Below are the code and all the weights of a small trained network. Each question names an input and a class and asks about switching units off, where a switched-off unit gives its printed mean instead of its output.

import numpy as np


def w(rows, s, z=0):
    codes = np.array(rows[::2]) - 128.0
    scale = np.full(codes.shape[1], s)
    scale[-1] = z or s
    return codes * scale


def norm(h):
    return h / np.sqrt((h * h).mean(-1, keepdims=True) + 1e-5)


def f(y):
    return np.maximum(y, 0)


def log_softmax(a):
    a = a - a.max(-1, keepdims=True)
    return a - np.log(np.exp(a).sum(-1, keepdims=True))


def net(x, mask):
    res = np.array(x, float).reshape(1, 4) / 4 @ E
    u = 0
    for l in range(2):
        y = f(norm(res) @ A[l][:, :-1].T + A[l][:, -1])
        res = res + np.where(mask[u : u + 12], y, B[l][:, -1]) @ B[l][:, :-1]
        u += 12
    return log_softmax(norm(res)[-1] @ U[:, :-1].T + U[:, -1])


A, B = {}, {}
E = w([
[116,155,79,67,109,68],'x0',
[124,128,8,168,136,177],'x1',
[182,141,156,113,144,164],'x2',
[167,147,139,112,43,143],'x3',
],0.012)
A[0] = w([
[96,122,151,177,61,113,84],'L0N1',
[107,135,112,170,208,160,50],'L0N2',
[82,137,95,38,237,34,26],'L0N3',
[156,162,112,89,90,107,94],'L0N4',
[214,163,159,94,103,134,48],'L0N5',
[61,133,215,110,205,58,111],'L0N6',
[82,98,164,209,92,120,117],'L0N7',
[215,141,235,101,103,135,90],'L0N8',
[69,112,131,70,249,33,68],'L0N9',
[66,103,156,165,91,144,86],'L0N10',
[156,131,61,80,102,128,3],'L0N11',
[82,115,128,192,51,110,16],'L0N12',
],0.012,0.0046)
B[0] = w([
[93,153,140,156,87,132,163],'L0N1',
[126,62,68,187,134,126,188],'L0N2',
[120,211,122,178,37,18,244],'L0N3',
[110,114,62,141,158,172,181],'L0N4',
[84,146,106,58,111,174,184],'L0N5',
[145,115,168,103,241,108,255],'L0N6',
[59,171,142,126,170,184,184],'L0N7',
[184,58,169,100,42,124,241],'L0N8',
[101,251,85,108,138,78,254],'L0N9',
[87,153,153,146,125,151,161],'L0N10',
[235,174,164,168,132,133,175],'L0N11',
[134,184,197,182,87,152,160],'L0N12',
],0.022,0.0075)
A[1] = w([
[213,158,91,103,96,147,7],'L1N1',
[74,139,117,123,129,42,80],'L1N2',
[87,148,164,129,171,36,181],'L1N3',
[136,49,165,26,85,209,74],'L1N4',
[119,103,90,145,7,103,66],'L1N5',
[141,137,156,98,154,85,41],'L1N6',
[182,105,246,85,219,33,2],'L1N7',
[94,53,84,141,149,149,85],'L1N8',
[52,151,205,61,136,50,95],'L1N9',
[134,92,223,115,224,69,104],'L1N10',
[96,53,192,90,60,122,7],'L1N11',
[116,188,179,72,130,153,174],'L1N12',
],0.012,0.0037)
B[1] = w([
[173,171,190,114,195,126,196],'L1N1',
[125,131,40,121,71,125,215],'L1N2',
[66,153,111,113,78,86,254],'L1N3',
[130,134,91,98,6,110,246],'L1N4',
[108,93,150,62,207,158,205],'L1N5',
[146,99,139,205,99,151,163],'L1N6',
[145,25,223,206,114,142,223],'L1N7',
[173,101,76,147,132,136,161],'L1N8',
[173,47,79,137,201,180,239],'L1N9',
[84,80,179,78,161,78,207],'L1N10',
[181,210,96,92,168,120,194],'L1N11',
[124,86,138,114,115,120,222],'L1N12',
],0.022,0.0068)
U = w([
[35,98,140,148,191,97,81],'0',
[107,7,197,121,128,71,143],'1',
[93,200,63,143,112,24,182],'2',
[220,214,116,130,168,182,114],'3',
[43,163,181,176,90,211,103],'4',
[98,99,89,62,133,141,3],'5',
[183,109,152,31,30,159,179],'6',
[147,62,51,215,174,201,115],'7',
],0.015,0.0064)

Each question gives the input, the list of numbers given to net, and the class t.
The units are the neurons (one row each of A and B). Each row of codes is followed by its name. A weight is (code - 128) times the scale printed after its matrix; where a second scale follows, it is the last column's (A, B and U).
mask holds one flag per neuron, layer by layer. A switched-off neuron (its flag False) gives its mean, the last column of its row in B, instead of its output. The means were averaged over made-up inputs and are rounded, as every weight is.
A unit's drop is (log p(t) with every unit on - log p(t) with that unit switched off) / (log p(t) with every unit on - log p(t) with every unit switched off).
The circuit of an input: a set's keep is (log p(t) with only the set's units on - log p(t) with every unit switched off) / (log p(t) with every unit on - log p(t) with every unit switched off). Starting from the 12 units with the biggest drops (on a tie, the unit counted first), units are removed one at a time, each time the one whose removal leaves the highest keep (on an exact tie, the one counted first), for as long as the keep stays at least 0.8.
circuit, biggest first: the units of the circuit, biggest drop first
top k neurons: the k neurons with the biggest drops, biggest first
k most important neurons of layer l: the k neurons of layer l with the biggest drops, biggest first
drop when u is switched off: that unit's drop, to one decimal
input [5,5,4,-2], class 3: circuit, biggest first => L0N11
input [6,-7,-5,3], class 1: circuit, biggest first => L0N6, L1N7
input [5,0,-6,5], class 3: top 3 neurons => L0N11, L0N9, L0N3
input [-1,-4,-6,-2], class 0: 3 most important neurons of layer 0 => L0N6, L0N9, L0N7
input [-3,-1,2,-6], class 0: top 3 neurons => L0N6, L0N8, L0N9
input [-2,7,-7,-3], class 7: 2 most important neurons of layer 0 => L0N9, L0N3
input [0,-5,5,-2], class 1: top 2 neurons => L0N6, L1N7
input [-6,7,-8,-7], class 7: top 2 neurons => L0N3, L0N2
input [2,-7,-4,4], class 1: 3 most important neurons of layer 1 => L1N7, L1N10, L1N9
input [5,7,3,-1], class 3: 2 most important neurons of layer 0 => L0N11, L0N9
input [1,5,7,-2], class 7: top 2 neurons => L0N2, L0N9
input [6,-6,5,0], class 1: top 4 neurons => L0N6, L1N7, L1N9, L1N4
input [-7,0,-5,-2], class 4: 2 most important neurons of layer 0 => L0N7, L0N10
input [-6,-4,-5,-3], class 0: circuit, biggest first => L0N7
input [-5,-1,-7,-2], class 0: 2 most important neurons of layer 0 => L0N6, L0N3
input [-6,-5,-6,-4], class 0: drop when L1N12 is switched off => -0.1
input [-1,7,6,2], class 3: 3 most important neurons of layer 1 => L1N1, L1N9, L1N7
input [-5,1,0,-3], class 7: drop when L0N2 is switched off => 0.3
input [8,3,5,1], class 3: drop when L0N11 is switched off => 0.3
input [4,-1,-5,6], class 3: most important neuron of layer 1 => L1N4
input [-2,4,-6,-1], class 7: drop when L0N2 is switched off => 0.3
